Below is a small trained network, with its code and all its weights. Each question gives an input and a target symbol and asks what happens when units are switched off, that is, made to give their printed mean instead of their output.

import numpy as np


def w(rows, s, z=0):
    codes = np.array(rows[::2]) - 128.0
    scale = np.full(codes.shape[1], s)
    scale[-1] = z or s
    return codes * scale


def f(y):
    return y / 2 * (1 + np.tanh(0.7978845608 * (y + 0.044715 * y**3)))


def softmax(a):
    e = np.exp(a - a.max(-1, keepdims=True))
    return e / e.sum(-1, keepdims=True)


def log_softmax(a):
    a = a - a.max(-1, keepdims=True)
    return a - np.log(np.exp(a).sum(-1, keepdims=True))


def net(x, mask):
    ids = ['ΨΩγδεζηξπ'.index(c) for c in x.split()]
    T = len(ids)
    res = E[ids] + P[:T]
    r = res
    for j in range(3):
        rows = slice(2 * j, 2 * j + 2)
        q, k, v = (r @ M[0][rows].T for M in (Q, K, V))
        z = softmax(np.where(np.tri(T) > 0, q @ k.T / 2**0.5, -1e9)) @ v
        o = O[0][rows]
        res = res + np.where(mask[j], z, o[:, -1]) @ o[:, :-1]
    y = f(res @ A[0][:, :-1].T + A[0][:, -1])
    res = res + np.where(mask[3:19], y, B[0][:, -1]) @ B[0][:, :-1]
    return log_softmax(res[-1] @ U[:, :-1].T + U[:, -1])


Q, K, V, O, A, B = {}, {}, {}, {}, {}, {}
E = w([
[102,134,80,139],'Ψ',
[193,56,193,70],'Ω',
[130,138,54,126],'γ',
[244,93,145,112],'δ',
[67,185,156,215],'ε',
[41,151,80,183],'ζ',
[254,156,152,195],'η',
[140,71,229,96],'ξ',
[64,99,69,103],'π',
],0.015)
P = w([
[132,3,142,172],'0',
[182,93,125,167],'1',
[129,103,131,128],'2',
[140,148,113,145],'3',
[135,155,122,121],'4',
[145,181,120,122],'5',
[147,195,123,110],'6',
[160,212,129,100],'7',
[141,209,128,78],'8',
],0.014)
Q[0] = w([
[40,168,61,98],'h0',
[204,28,182,118],'h0',
[35,238,13,152],'h1',
[34,176,117,92],'h1',
[7,218,4,96],'h2',
[60,185,162,174],'h2',
],0.011)
K[0] = w([
[162,201,134,75],'h0',
[153,80,122,173],'h0',
[140,181,144,57],'h1',
[147,210,115,105],'h1',
[137,248,176,50],'h2',
[142,149,89,64],'h2',
],0.014)
V[0] = w([
[216,103,209,130],'h0',
[49,188,61,184],'h0',
[177,131,63,85],'h1',
[136,169,82,214],'h1',
[118,79,38,33],'h2',
[252,145,61,155],'h2',
],0.013)
O[0] = w([
[143,184,94,207,221],'h0',
[83,65,119,97,73],'h0',
[59,96,158,193,38],'h1',
[180,36,119,126,211],'h1',
[88,149,247,119,43],'h2',
[139,55,149,231,254],'h2',
],0.012,0.0024)
A[0] = w([
[176,94,120,150,168],'n0',
[86,148,163,179,160],'n1',
[179,188,118,107,58],'n2',
[146,105,80,128,102],'n3',
[163,135,213,78,103],'n4',
[67,116,96,88,162],'n5',
[137,183,165,67,2],'n6',
[136,185,168,97,61],'n7',
[189,148,123,154,214],'n8',
[125,135,188,160,65],'n9',
[121,174,130,190,101],'n10',
[67,136,54,159,230],'n11',
[196,71,152,149,220],'n12',
[183,152,93,149,115],'n13',
[8,132,150,152,245],'n14',
[167,188,132,114,200],'n15',
],0.011,0.0058)
B[0] = w([
[69,144,172,162,208],'n0',
[225,35,58,146,177],'n1',
[102,52,160,126,200],'n2',
[115,130,101,209,176],'n3',
[174,199,126,136,175],'n4',
[115,135,72,72,175],'n5',
[184,80,98,173,167],'n6',
[136,126,3,230,170],'n7',
[99,138,153,77,247],'n8',
[106,30,165,117,159],'n9',
[171,102,120,95,218],'n10',
[147,252,195,169,193],'n11',
[55,150,135,98,238],'n12',
[92,91,128,102,228],'n13',
[242,102,147,117,186],'n14',
[58,117,142,110,218],'n15',
],0.0076,0.014)
U = w([
[86,255,210,84,231],'Ψ',
[204,90,96,171,33],'Ω',
[170,133,176,69,175],'γ',
[133,50,192,124,2],'δ',
[119,165,51,133,130],'ε',
[80,87,133,83,108],'ζ',
[102,130,218,96,219],'η',
[218,199,151,144,131],'ξ',
[63,151,159,166,114],'π',
],0.0091,0.0055)

Each question gives the input, a string of symbols that net reads in full, and the target symbol t.
The units are the heads (2 rows each of Q, K, V and O) and the neurons (one row each of A and B). Each row of codes is followed by its name. A weight is (code - 128) times the scale printed after its matrix; where a second scale follows, it is the last column's (O, A, B and U).
mask holds one flag per unit, heads first, then neurons. A switched-off unit (its flag False) gives its mean, the last column of its rows in O or B, instead of its output. The means were averaged over made-up inputs and are rounded, as every weight is.
A unit's drop is (log p(t) with every unit on - log p(t) with that unit switched off) / (log p(t) with every unit on - log p(t) with every unit switched off).
The circuit of an input: a set's keep is (log p(t) with only the set's units on - log p(t) with every unit switched off) / (log p(t) with every unit on - log p(t) with every unit switched off). Starting from the 12 units with the biggest drops (on a tie, the unit counted first), units are removed one at a time, each time the one whose removal leaves the highest keep (on an exact tie, the one counted first), for as long as the keep stays at least 0.8.
circuit, biggest first: the units of the circuit, biggest drop first
unit that matters most: the unit with the biggest drop
top k neurons: the k neurons with the biggest drops, biggest first
heads that matter: for each layer, one digit per head in row order, 1 if its drop is at least 0.15 and else 0, layers parted by /
input δ π Ψ ξ, target δ: top 3 neurons : [n9 n1 n8]
input ζ δ γ η Ω π γ ζ, target δ: circuit, biggest first : [h0 h1 n14]
input γ δ π π Ψ δ, target η: circuit, biggest first : [h2]
input δ π Ψ ξ ζ, target Ψ: circuit, biggest first : [n11 h2]
input δ ζ ε γ ε δ Ψ γ Ω, target δ: top 3 neurons : [n1 n11 n9]
input ε ε π ξ δ η ζ, target π: top 4 neurons : [n11 n0 n12 n10]
input Ω ξ η ε Ω, target Ω: top 2 neurons : [n7 n1]
input Ψ ζ ε ζ ζ ε Ω, target Ψ: circuit, biggest first : [n1 h2]
input ξ η δ γ, target Ω: top 2 neurons : [n1 n15]
input Ψ γ η Ψ ζ ξ, target Ψ: circuit, biggest first : [n1 n2]
input η ζ ξ, target π: circuit, biggest first : [h2 n12 n0 h0]
input ζ Ψ δ γ, target Ω: circuit, biggest first : [h2 n15]
input δ ξ γ, target Ψ: heads that matter : 000
input Ω Ψ π ζ, target γ: unit that matters most : h0
input ξ ε π Ψ δ π, target Ω: heads that matter : 011
input Ω ε η π ζ π η, target Ω: top 4 neurons : [n7 n1 n10 n2]
input ε π Ψ ε π, target ε: heads that matter : 001
input ε γ π η η Ω Ω γ, target ξ: top 2 neurons : [n11 n2]
input ε γ ξ η ε η ξ, target ζ: heads that matter : 011
input ξ ξ η δ Ψ ε ε η, target ε: unit that matters most : n7
input ξ δ η η δ δ γ Ω, target ε: circuit, biggest first : [n7 h1 h2]
input δ ε ε, target ε: heads that matter : 111
input δ η δ ζ, target Ω: circuit, biggest first : [h2 n1 n14]
input γ Ψ Ω η ξ π η, target η: circuit, biggest first : [n9 h2]
input η ζ Ψ γ π ε δ Ω, target π: top 2 neurons : [n0 n12]
input η ξ ξ π Ψ η δ, target π: heads that matter : 001
input π ζ ζ Ω, target ξ: unit that matters most : h2
input η π π π, target γ: heads that matter : 101
input ε ζ ξ ε ξ δ Ω ζ, target ξ: heads that matter : 010
input ζ π η, target γ: top 2 neurons : [n11 n4]
